Below is a small trained network, with its code and all its weights. Each question gives an input and a target symbol and asks what happens when units are switched off, that is, made to give their printed mean instead of their output.

import numpy as np


def w(rows, s, z=0):
    codes = np.array(rows[::2]) - 128.0
    scale = np.full(codes.shape[1], s)
    scale[-1] = z or s
    return codes * scale


def norm(h):
    return h / np.sqrt((h * h).mean(-1, keepdims=True) + 1e-5)


def f(y):
    return np.maximum(y, 0)


def softmax(a):
    e = np.exp(a - a.max(-1, keepdims=True))
    return e / e.sum(-1, keepdims=True)


def log_softmax(a):
    a = a - a.max(-1, keepdims=True)
    return a - np.log(np.exp(a).sum(-1, keepdims=True))


def net(x, mask):
    ids = ['βεθξτω'.index(c) for c in x.split()]
    T = len(ids)
    res = E[ids] + P[:T]
    u = 0
    for l in range(2):
        r = norm(res)
        for j in range(2):
            rows = slice(2 * j, 2 * j + 2)
            q, k, v = (r @ M[l][rows].T for M in (Q, K, V))
            z = softmax(np.where(np.tri(T) > 0, q @ k.T / 2**0.5, -1e9)) @ v
            o = O[l][rows]
            res = res + np.where(mask[u + j], z, o[:, -1]) @ o[:, :-1]
        u += 2
        y = f(norm(res) @ A[l][:, :-1].T + A[l][:, -1])
        res = res + np.where(mask[u : u + 16], y, B[l][:, -1]) @ B[l][:, :-1]
        u += 16
    return log_softmax(norm(res)[-1] @ U[:, :-1].T + U[:, -1])


Q, K, V, O, A, B = {}, {}, {}, {}, {}, {}
E = w([
[7,130,239],'β',
[195,225,131],'ε',
[97,237,130],'θ',
[126,86,169],'ξ',
[211,198,193],'τ',
[160,227,169],'ω',
],0.014)
P = w([
[57,121,51],'0',
[119,173,102],'1',
[135,142,213],'2',
[201,26,137],'3',
[172,160,65],'4',
[146,144,254],'5',
[207,24,163],'6',
[191,150,60],'7',
[137,135,229],'8',
],0.0093)
Q[0] = w([
[6,89,61],'L0H1',
[154,129,78],'L0H1',
[128,22,112],'L0H2',
[220,167,187],'L0H2',
],0.015)
K[0] = w([
[102,2,39],'L0H1',
[163,109,7],'L0H1',
[204,28,60],'L0H2',
[236,211,215],'L0H2',
],0.009)
V[0] = w([
[107,1,54],'L0H1',
[214,245,61],'L0H1',
[116,144,60],'L0H2',
[212,93,155],'L0H2',
],0.007)
O[0] = w([
[147,254,124,3],'L0H1',
[175,145,135,209],'L0H1',
[117,19,179,105],'L0H2',
[174,64,144,152],'L0H2',
],0.009,0.011)
A[0] = w([
[144,194,234,3],'L0N1',
[107,35,51,94],'L0N2',
[51,93,25,74],'L0N3',
[174,236,83,162],'L0N4',
[20,80,205,35],'L0N5',
[186,115,165,151],'L0N6',
[167,18,176,115],'L0N7',
[109,255,91,45],'L0N8',
[53,135,86,133],'L0N9',
[109,231,135,77],'L0N10',
[63,157,197,69],'L0N11',
[190,160,123,171],'L0N12',
[120,146,184,153],'L0N13',
[82,140,227,116],'L0N14',
[171,100,160,91],'L0N15',
[182,165,110,205],'L0N16',
],0.01,0.0042)
B[0] = w([
[146,170,149,167],'L0N1',
[202,82,157,140],'L0N2',
[165,151,123,135],'L0N3',
[120,99,5,160],'L0N4',
[73,92,147,155],'L0N5',
[160,145,106,236],'L0N6',
[122,148,106,254],'L0N7',
[113,84,123,138],'L0N8',
[178,112,107,141],'L0N9',
[104,110,157,137],'L0N10',
[67,129,138,149],'L0N11',
[136,108,106,202],'L0N12',
[67,144,77,172],'L0N13',
[55,143,115,176],'L0N14',
[154,118,128,198],'L0N15',
[92,83,86,197],'L0N16',
],0.012,0.0087)
Q[1] = w([
[159,11,158],'L1H1',
[140,21,171],'L1H1',
[72,128,133],'L1H2',
[138,193,101],'L1H2',
],0.013)
K[1] = w([
[131,143,229],'L1H1',
[130,154,252],'L1H1',
[123,169,71],'L1H2',
[117,176,149],'L1H2',
],0.018)
V[1] = w([
[207,255,145],'L1H1',
[226,108,121],'L1H1',
[218,100,184],'L1H2',
[13,72,127],'L1H2',
],0.0063)
O[1] = w([
[130,71,55,139],'L1H1',
[254,216,108,242],'L1H1',
[78,101,176,218],'L1H2',
[203,136,134,1],'L1H2',
],0.0082,0.0015)
A[1] = w([
[106,23,192,143],'L1N1',
[114,51,161,76],'L1N2',
[205,119,154,187],'L1N3',
[124,62,86,32],'L1N4',
[187,203,81,86],'L1N5',
[108,150,201,120],'L1N6',
[85,71,145,132],'L1N7',
[155,118,66,178],'L1N8',
[156,102,252,161],'L1N9',
[85,99,106,122],'L1N10',
[172,200,128,212],'L1N11',
[113,153,164,254],'L1N12',
[208,102,167,137],'L1N13',
[151,127,216,202],'L1N14',
[131,125,111,112],'L1N15',
[108,198,99,59],'L1N16',
],0.016,0.0043)
B[1] = w([
[162,190,184,193],'L1N1',
[157,189,205,164],'L1N2',
[73,120,131,255],'L1N3',
[98,187,113,179],'L1N4',
[133,89,106,228],'L1N5',
[254,102,162,155],'L1N6',
[184,86,126,166],'L1N7',
[155,155,215,239],'L1N8',
[65,114,82,184],'L1N9',
[147,94,176,157],'L1N10',
[126,71,115,220],'L1N11',
[209,123,74,169],'L1N12',
[67,118,117,242],'L1N13',
[25,138,16,178],'L1N14',
[151,119,134,144],'L1N15',
[142,210,121,147],'L1N16',
],0.01,0.009)
U = w([
[141,152,105,137],'β',
[216,38,90,13],'ε',
[170,212,82,253],'θ',
[239,159,160,138],'ξ',
[91,122,11,70],'τ',
[218,199,44,237],'ω',
],0.012,0.0028)

Each question gives the input, a string of symbols that net reads in full, and the target symbol t.
The units are the heads (2 rows each of Q, K, V and O) and the neurons (one row each of A and B). Each row of codes is followed by its name. A weight is (code - 128) times the scale printed after its matrix; where a second scale follows, it is the last column's (O, A, B and U).
mask holds one flag per unit, layer by layer, with each layer's heads first. A switched-off unit (its flag False) gives its mean, the last column of its rows in O or B, instead of its output. The means were averaged over made-up inputs and are rounded, as every weight is.
A unit's drop is (log p(t) with every unit on - log p(t) with that unit switched off) / (log p(t) with every unit on - log p(t) with every unit switched off).
The circuit of an input: a set's keep is (log p(t) with only the set's units on - log p(t) with every unit switched off) / (log p(t) with every unit on - log p(t) with every unit switched off). Starting from the 12 units with the biggest drops (on a tie, the unit counted first), units are removed one at a time, each time the one whose removal leaves the highest keep (on an exact tie, the one counted first), for as long as the keep stays at least 0.8.
units of the circuit, in order: the units of the circuit, biggest drop first
most important unit: the unit with the biggest drop
top k neurons: the k neurons with the biggest drops, biggest first
k most important neurons of layer l: the k neurons of layer l with the biggest drops, biggest first
which heads matter: for each layer, one digit per head in row order, 1 if its drop is at least 0.15 and else 0, layers parted by /
drop of u: that unit's drop, to one decimal
input τ β ξ, target ξ: units of the circuit, in order => (L1N1)
input ω ξ β τ τ, target ε: which heads matter => 01 / 10
input ε ξ ω ε, target ξ: which heads matter => 10 / 10
input ω ξ ε τ β ω τ, target ξ: top 2 neurons => (L0N1 L1N1)
input ω τ ε τ τ, target ε: which heads matter => 01 / 00
input τ τ ε τ ξ θ ω ω ε, target ε: which heads matter => 10 / 00
input ω τ β τ τ ξ ω, target τ: top 3 neurons => (L0N4 L1N14 L1N9)
input β ξ τ ε β ξ ω, target τ: 3 most important neurons of layer 0 => (L0N16 L0N4 L0N12)
input ω τ ω τ τ β τ, target β: top 3 neurons => (L0N13 L1N1 L1N2)
input τ τ θ τ τ β τ, target β: top 2 neurons => (L1N1 L1N2)
input ε τ τ ξ θ τ θ, target ε: top 3 neurons => (L1N14 L0N7 L1N8)
input τ θ τ θ, target ε: top 2 neurons => (L1N14 L1N8)
input τ ω τ ω τ ω τ, target ξ: top 3 neurons => (L1N1 L0N1 L1N2)
input τ τ ω θ, target ξ: most important unit => L1H1
input ω θ τ β ξ ω β, target ξ: top 2 neurons => (L1N1 L1N2)
input ξ β θ ω, target θ: top 2 neurons => (L0N4 L1N1)
input τ τ ω ω, target ξ: drop of L1H1 => 0.3
input β τ θ, target θ: drop of L0N4 => 0.1
input τ ε β ω ξ ω ω, target ξ: drop of L0N1 => 0.3
input ξ τ ω θ, target ξ: most important unit => L0H1
